Below are the code and all the weights of a small trained network. Each question names an input and a target symbol and asks about switching units off, where a switched-off unit gives its printed mean instead of its output.

import numpy as np


def w(rows, s, z=0):
    codes = np.array(rows[::2]) - 128.0
    scale = np.full(codes.shape[1], s)
    scale[-1] = z or s
    return codes * scale


def f(y):
    return np.maximum(y, 0)


def softmax(a):
    e = np.exp(a - a.max(-1, keepdims=True))
    return e / e.sum(-1, keepdims=True)


def log_softmax(a):
    a = a - a.max(-1, keepdims=True)
    return a - np.log(np.exp(a).sum(-1, keepdims=True))


def net(x, mask):
    ids = ['βδεηθλμπστψ'.index(c) for c in x.split()]
    T = len(ids)
    res = E[ids] + P[:T]
    u = 0
    for l in range(3):
        q, k, v = (res @ M[l].T for M in (Q, K, V))
        z = softmax(np.where(np.tri(T) > 0, q @ k.T / 3**0.5, -1e9)) @ v
        res = res + np.where(mask[u], z, O[l][:, -1]) @ O[l][:, :-1]
        u += 1
        y = f(res @ A[l][:, :-1].T + A[l][:, -1])
        res = res + np.where(mask[u : u + 8], y, B[l][:, -1]) @ B[l][:, :-1]
        u += 8
    return log_softmax(res[-1] @ U[:, :-1].T + U[:, -1])


Q, K, V, O, A, B = {}, {}, {}, {}, {}, {}
E = w([
[29,74,38],'β',
[181,151,128],'δ',
[108,146,190],'ε',
[106,164,189],'η',
[189,92,147],'θ',
[112,4,66],'λ',
[131,133,174],'μ',
[140,115,155],'π',
[107,94,152],'σ',
[216,96,104],'τ',
[98,192,50],'ψ',
],0.019)
P = w([
[48,183,253],'0',
[112,130,167],'1',
[117,116,154],'2',
[121,107,139],'3',
[114,93,133],'4',
[150,78,106],'5',
[91,106,138],'6',
[98,97,132],'7',
[75,100,133],'8',
[142,59,79],'9',
[154,55,78],'10',
[131,64,96],'11',
[161,48,66],'12',
[117,68,116],'13',
],0.0043)
Q[0] = w([
[44,222,141],'L0H0',
[153,18,43],'L0H0',
[78,1,165],'L0H0',
],0.0083)
K[0] = w([
[188,62,245],'L0H0',
[88,42,25],'L0H0',
[73,128,85],'L0H0',
],0.011)
V[0] = w([
[135,11,255],'L0H0',
[209,244,140],'L0H0',
[202,129,49],'L0H0',
],0.006)
O[0] = w([
[255,55,47,156],'L0H0',
[227,122,94,2],'L0H0',
[79,65,5,105],'L0H0',
],0.0074,0.0062)
A[0] = w([
[149,190,153,207],'L0N0',
[123,143,182,178],'L0N1',
[41,122,192,62],'L0N2',
[99,66,59,253],'L0N3',
[141,24,247,169],'L0N4',
[139,131,231,127],'L0N5',
[190,149,148,136],'L0N6',
[156,138,69,147],'L0N7',
],0.014,0.002)
B[0] = w([
[194,116,18,141],'L0N0',
[223,144,2,162],'L0N1',
[85,93,134,216],'L0N2',
[102,115,235,192],'L0N3',
[129,109,236,255],'L0N4',
[112,140,76,187],'L0N5',
[63,4,116,154],'L0N6',
[89,172,82,143],'L0N7',
],0.0067,0.013)
Q[1] = w([
[161,128,84],'L1H0',
[134,172,43],'L1H0',
[2,72,156],'L1H0',
],0.007)
K[1] = w([
[255,184,105],'L1H0',
[141,209,63],'L1H0',
[80,150,231],'L1H0',
],0.0097)
V[1] = w([
[48,221,153],'L1H0',
[254,153,136],'L1H0',
[174,111,203],'L1H0',
],0.0073)
O[1] = w([
[137,252,169,141],'L1H0',
[73,237,145,2],'L1H0',
[243,65,254,159],'L1H0',
],0.006,0.015)
A[1] = w([
[95,188,115,252],'L1N0',
[76,153,180,97],'L1N1',
[111,155,71,121],'L1N2',
[60,92,153,119],'L1N3',
[254,55,148,152],'L1N4',
[115,171,185,201],'L1N5',
[181,133,93,124],'L1N6',
[208,127,159,91],'L1N7',
],0.01,0.0035)
B[1] = w([
[184,124,254,131],'L1N0',
[187,57,174,143],'L1N1',
[87,126,135,131],'L1N2',
[105,92,161,182],'L1N3',
[125,136,47,252],'L1N4',
[219,179,134,136],'L1N5',
[95,108,42,133],'L1N6',
[95,144,151,168],'L1N7',
],0.0069,0.022)
Q[2] = w([
[190,77,165],'L2H0',
[101,120,169],'L2H0',
[159,4,47],'L2H0',
],0.013)
K[2] = w([
[156,2,204],'L2H0',
[127,107,180],'L2H0',
[142,2,209],'L2H0',
],0.0068)
V[2] = w([
[2,49,179],'L2H0',
[68,81,124],'L2H0',
[240,117,146],'L2H0',
],0.0082)
O[2] = w([
[63,162,114,254],'L2H0',
[122,142,198,185],'L2H0',
[254,132,31,115],'L2H0',
],0.007,0.037)
A[2] = w([
[169,127,160,167],'L2N0',
[39,150,137,107],'L2N1',
[96,91,155,141],'L2N2',
[248,73,124,43],'L2N3',
[158,197,109,255],'L2N4',
[151,120,61,163],'L2N5',
[68,71,232,155],'L2N6',
[88,47,149,126],'L2N7',
],0.013,0.0094)
B[2] = w([
[195,236,241,137],'L2N0',
[112,99,128,209],'L2N1',
[75,153,154,183],'L2N2',
[69,70,136,153],'L2N3',
[254,152,154,135],'L2N4',
[131,181,89,142],'L2N5',
[174,157,96,253],'L2N6',
[152,137,103,201],'L2N7',
],0.0099,0.045)
U = w([
[149,222,137,243],'β',
[73,167,138,115],'δ',
[142,160,74,83],'ε',
[108,84,228,120],'η',
[111,109,97,146],'θ',
[133,131,94,156],'λ',
[112,94,120,118],'μ',
[127,160,33,3],'π',
[119,108,97,226],'σ',
[102,77,52,61],'τ',
[73,4,136,62],'ψ',
],0.012,0.006)

Each question gives the input, a string of symbols that net reads in full, and the target symbol t.
The units are the heads (3 rows each of Q, K, V and O) and the neurons (one row each of A and B). Each row of codes is followed by its name. A weight is (code - 128) times the scale printed after its matrix; where a second scale follows, it is the last column's (O, A, B and U).
mask holds one flag per unit, layer by layer, with each layer's heads first. A switched-off unit (its flag False) gives its mean, the last column of its rows in O or B, instead of its output. The means were averaged over made-up inputs and are rounded, as every weight is.
A unit's drop is (log p(t) with every unit on - log p(t) with that unit switched off) / (log p(t) with every unit on - log p(t) with every unit switched off).
The circuit of an input: a set's keep is (log p(t) with only the set's units on - log p(t) with every unit switched off) / (log p(t) with every unit on - log p(t) with every unit switched off). Starting from the 12 units with the biggest drops (on a tie, the unit counted first), units are removed one at a time, each time the one whose removal leaves the highest keep (on an exact tie, the one counted first), for as long as the keep stays at least 0.8.
units of the circuit, in order: the units of the circuit, biggest drop first
unit that matters most: the unit with the biggest drop
top k neurons: the k neurons with the biggest drops, biggest first
top k neurons in layer l: the k neurons of layer l with the biggest drops, biggest first
input θ θ β π θ σ δ, target δ: top 2 neurons in layer 1	[L1N4, L1N3]
input δ σ δ σ β θ δ τ η σ π μ π, target δ: top neuron in layer 1	[L1N3]
input θ θ μ δ θ τ θ, target ψ: top 2 neurons	[L2N6, L2N3]
input σ ε τ β β π δ β σ θ σ σ β μ, target δ: units of the circuit, in order	[L2H0, L0N3, L0H0, L1N3]
input η ψ σ, target β: units of the circuit, in order	[L1H0, L1N5]
input θ τ δ σ β β θ σ μ τ, target δ: units of the circuit, in order	[L2H0, L0N3, L0H0, L1N3]
input θ σ θ η τ μ σ σ η ψ δ η τ, target β: units of the circuit, in order	[L2N1, L2H0, L2N0]
input η θ ε θ, target ψ: units of the circuit, in order	[L2N3, L2H0, L0H0]
input σ μ δ τ π σ σ τ τ η σ τ δ, target π: top 3 neurons	[L0N4, L2N5, L2N1]
input θ η σ μ β θ μ, target δ: top 2 neurons	[L0N3, L0N2]
input σ δ τ β η σ σ τ σ η, target δ: top 4 neurons	[L0N3, L0N2, L0N1, L1N3]
input μ β θ τ δ σ τ τ β π ε, target δ: top 3 neurons	[L0N3, L0N2, L0N4]
input σ δ μ η π η δ, target π: top 4 neurons in layer 0	[L0N4, L0N6, L0N0, L0N3]
input β σ τ σ σ λ, target β: unit that matters most	L2N6
input θ σ ψ σ ε θ σ θ, target β: top 3 neurons	[L2N1, L0N6, L2N0]
input σ μ σ σ σ σ τ σ τ, target τ: units of the circuit, in order	[L0H0, L2N3, L2H0]
input θ β τ τ θ η δ σ δ τ θ β, target δ: top 2 neurons in layer 0	[L0N3, L0N4]
input η σ β σ, target δ: top 2 neurons	[L0N3, L2N2]
input η β η τ θ β η ψ β δ η σ, target δ: top 3 neurons	[L0N3, L2N6, L2N2]
input β θ θ δ η θ δ π, target δ: top 3 neurons	[L0N2, L0N4, L1N3]
input δ σ η σ θ δ σ π σ σ σ σ, target η: unit that matters most	L2H0
input σ σ σ θ μ π ψ σ σ θ σ, target β: top 2 neurons	[L1N4, L2N1]
input ε ψ σ τ π σ θ θ σ δ θ, target β: top 3 neurons in layer 2	[L2N1, L2N3, L2N4]
input σ θ σ τ ψ τ θ θ μ τ, target β: top 3 neurons	[L2N1, L0N2, L2N4]
input π β τ θ β, target δ: top 3 neurons	[L2N6, L2N2, L0N4]
input η σ σ, target η: top 4 neurons in layer 2	[L2N6, L2N0, L2N3, L2N7]
